Here is a tiny trained network, its code and every weight. The questions are about switching its units off for an input and a class, where a switched-off unit gives its printed mean instead of its output.

import numpy as np


def w(rows, s, z=0):
    codes = np.array(rows[::2]) - 128.0
    scale = np.full(codes.shape[1], s)
    scale[-1] = z or s
    return codes * scale


def f(y):
    return np.maximum(y, 0)


def log_softmax(a):
    a = a - a.max(-1, keepdims=True)
    return a - np.log(np.exp(a).sum(-1, keepdims=True))


def net(x, mask):
    res = np.array(x, float).reshape(1, 6) / 4 @ E
    y = f(res @ A[0][:, :-1].T + A[0][:, -1])
    res = res + np.where(mask, y, B[0][:, -1]) @ B[0][:, :-1]
    return log_softmax(res[-1] @ U[:, :-1].T + U[:, -1])


A, B = {}, {}
E = w([
[134,124,134,129,134,120,137,120,127,129],'x0',
[165,253,165,87,119,60,111,143,79,90],'x1',
[105,185,165,13,113,195,221,76,100,202],'x2',
[120,107,170,125,141,99,148,115,133,123],'x3',
[141,138,112,144,125,129,133,125,118,140],'x4',
[233,62,185,56,26,131,95,144,92,158],'x5',
],0.011)
A[0] = w([
[203,139,155,85,101,97,62,137,130,99,120],'neuron 0',
[86,140,133,92,136,185,164,84,93,149,161],'neuron 1',
[127,146,155,124,116,138,126,88,93,167,42],'neuron 2',
[114,189,173,85,112,167,156,121,119,224,35],'neuron 3',
[69,133,95,134,169,169,159,97,185,143,144],'neuron 4',
[156,85,125,97,81,119,121,132,122,183,2],'neuron 5',
[185,136,135,119,110,75,62,160,129,113,128],'neuron 6',
[68,184,113,158,205,115,118,126,128,118,165],'neuron 7',
[137,1,122,171,145,202,125,125,144,164,103],'neuron 8',
[79,178,90,151,183,100,122,87,132,89,93],'neuron 9',
[54,102,71,150,168,152,207,117,157,199,137],'neuron 10',
[189,118,157,119,122,109,103,163,103,149,132],'neuron 11',
[136,101,145,157,69,100,100,147,105,99,115],'neuron 12',
[107,102,104,160,126,76,127,192,130,139,215],'neuron 13',
[141,182,166,75,92,161,177,96,106,144,199],'neuron 14',
[91,187,97,153,192,90,144,150,155,96,26],'neuron 15',
],0.0096,0.0087)
B[0] = w([
[127,145,144,120,110,133,148,94,92,213,206],'neuron 0',
[61,193,120,163,136,107,74,108,201,153,223],'neuron 1',
[123,116,121,70,78,142,190,68,108,169,147],'neuron 2',
[219,60,156,99,77,166,146,154,69,88,206],'neuron 3',
[86,164,82,164,181,117,129,91,187,171,224],'neuron 4',
[144,93,98,224,182,69,60,235,175,1,156],'neuron 5',
[58,146,102,114,131,164,152,82,162,188,202],'neuron 6',
[216,34,127,128,132,127,84,173,100,62,235],'neuron 7',
[227,26,153,111,89,124,142,178,50,78,225],'neuron 8',
[184,111,163,136,77,142,140,135,89,91,205],'neuron 9',
[101,179,128,145,174,104,118,88,175,186,245],'neuron 10',
[78,182,132,120,117,154,164,88,133,173,186],'neuron 11',
[78,189,135,156,142,123,119,132,121,175,176],'neuron 12',
[157,93,153,91,102,171,195,148,64,94,214],'neuron 13',
[161,47,94,163,193,88,94,194,163,52,250],'neuron 14',
[155,104,177,58,61,179,172,95,76,124,187],'neuron 15',
],0.0082,0.013)
U = w([
[135,93,110,173,162,106,85,155,133,85,32],'0',
[145,103,139,56,64,170,171,119,94,129,139],'1',
[4,179,108,144,156,134,123,77,160,208,254],'2',
],0.017,0.00093)

Each question gives the input, the list of numbers given to net, and the class t.
The units are the neurons (one row each of A and B). Each row of codes is followed by its name. A weight is (code - 128) times the scale printed after its matrix; where a second scale follows, it is the last column's (A, B and U).
mask holds one flag per neuron, in row order. A switched-off neuron (its flag False) gives its mean, the last column of its row in B, instead of its output. The means were averaged over made-up inputs and are rounded, as every weight is.
A unit's drop is (log p(t) with every unit on - log p(t) with that unit switched off) / (log p(t) with every unit on - log p(t) with every unit switched off).
The circuit of an input: a set's keep is (log p(t) with only the set's units on - log p(t) with every unit switched off) / (log p(t) with every unit on - log p(t) with every unit switched off). Starting from the 12 units with the biggest drops (on a tie, the unit counted first), units are removed one at a time, each time the one whose removal leaves the highest keep (on an exact tie, the one counted first), for as long as the keep stays at least 0.8.
circuit, biggest first: the units of the circuit, biggest drop first
most important unit: the unit with the biggest drop
top k neurons: the k neurons with the biggest drops, biggest first
drop when u is switched off: that unit's drop, to one decimal
input [6,-1,2,-2,-8,2], class 0: circuit, biggest first : (neuron 15; neuron 13)
input [-2,-4,8,4,-3,5], class 0: circuit, biggest first : (neuron 14; neuron 5)
input [2,8,6,-8,0,-2], class 0: most important unit : neuron 14
input [7,-1,5,-8,8,-4], class 2: top 3 neurons : (neuron 8; neuron 10; neuron 1)
input [-7,-2,4,-2,-7,1], class 0: top 2 neurons : (neuron 14; neuron 6)
input [-5,1,-2,0,-7,4], class 2: circuit, biggest first : (neuron 8; neuron 7)
input [-4,1,-1,-8,-3,-2], class 1: top 4 neurons : (neuron 14; neuron 1; neuron 5; neuron 10)
input [2,4,-5,6,-6,-4], class 1: circuit, biggest first : (neuron 15; neuron 14)
input [-3,4,-5,1,3,-6], class 1: top 2 neurons : (neuron 15; neuron 14)
input [-2,-7,-5,-6,4,6], class 1: top 2 neurons : (neuron 14; neuron 8)
input [-1,-3,-6,-3,-1,2], class 1: circuit, biggest first : (neuron 14; neuron 13)
input [4,3,-3,4,6,-6], class 1: top 2 neurons : (neuron 15; neuron 14)
input [7,-5,5,0,-8,7], class 0: top 2 neurons : (neuron 5; neuron 14)
input [1,1,3,-8,6,-3], class 0: most important unit : neuron 6
input [-8,-7,-4,0,0,4], class 1: top 2 neurons : (neuron 14; neuron 8)
input [3,0,7,-5,3,6], class 0: top 2 neurons : (neuron 14; neuron 5)
input [-7,7,8,-2,-2,-4], class 0: top 2 neurons : (neuron 14; neuron 1)
input [6,-8,-3,3,-5,2], class 1: top 2 neurons : (neuron 14; neuron 8)
input [-7,3,-3,6,8,-3], class 1: top 2 neurons : (neuron 14; neuron 15)
input [5,2,4,-8,-5,-6], class 0: top neuron : (neuron 7)
input [4,-6,3,-5,2,0], class 2: drop when neuron 10 is switched off : 0.2
input [3,3,4,1,-8,-6], class 0: drop when neuron 7 is switched off : 0.7
input [-6,7,-4,7,-6,1], class 2: drop when neuron 8 is switched off : 0.2
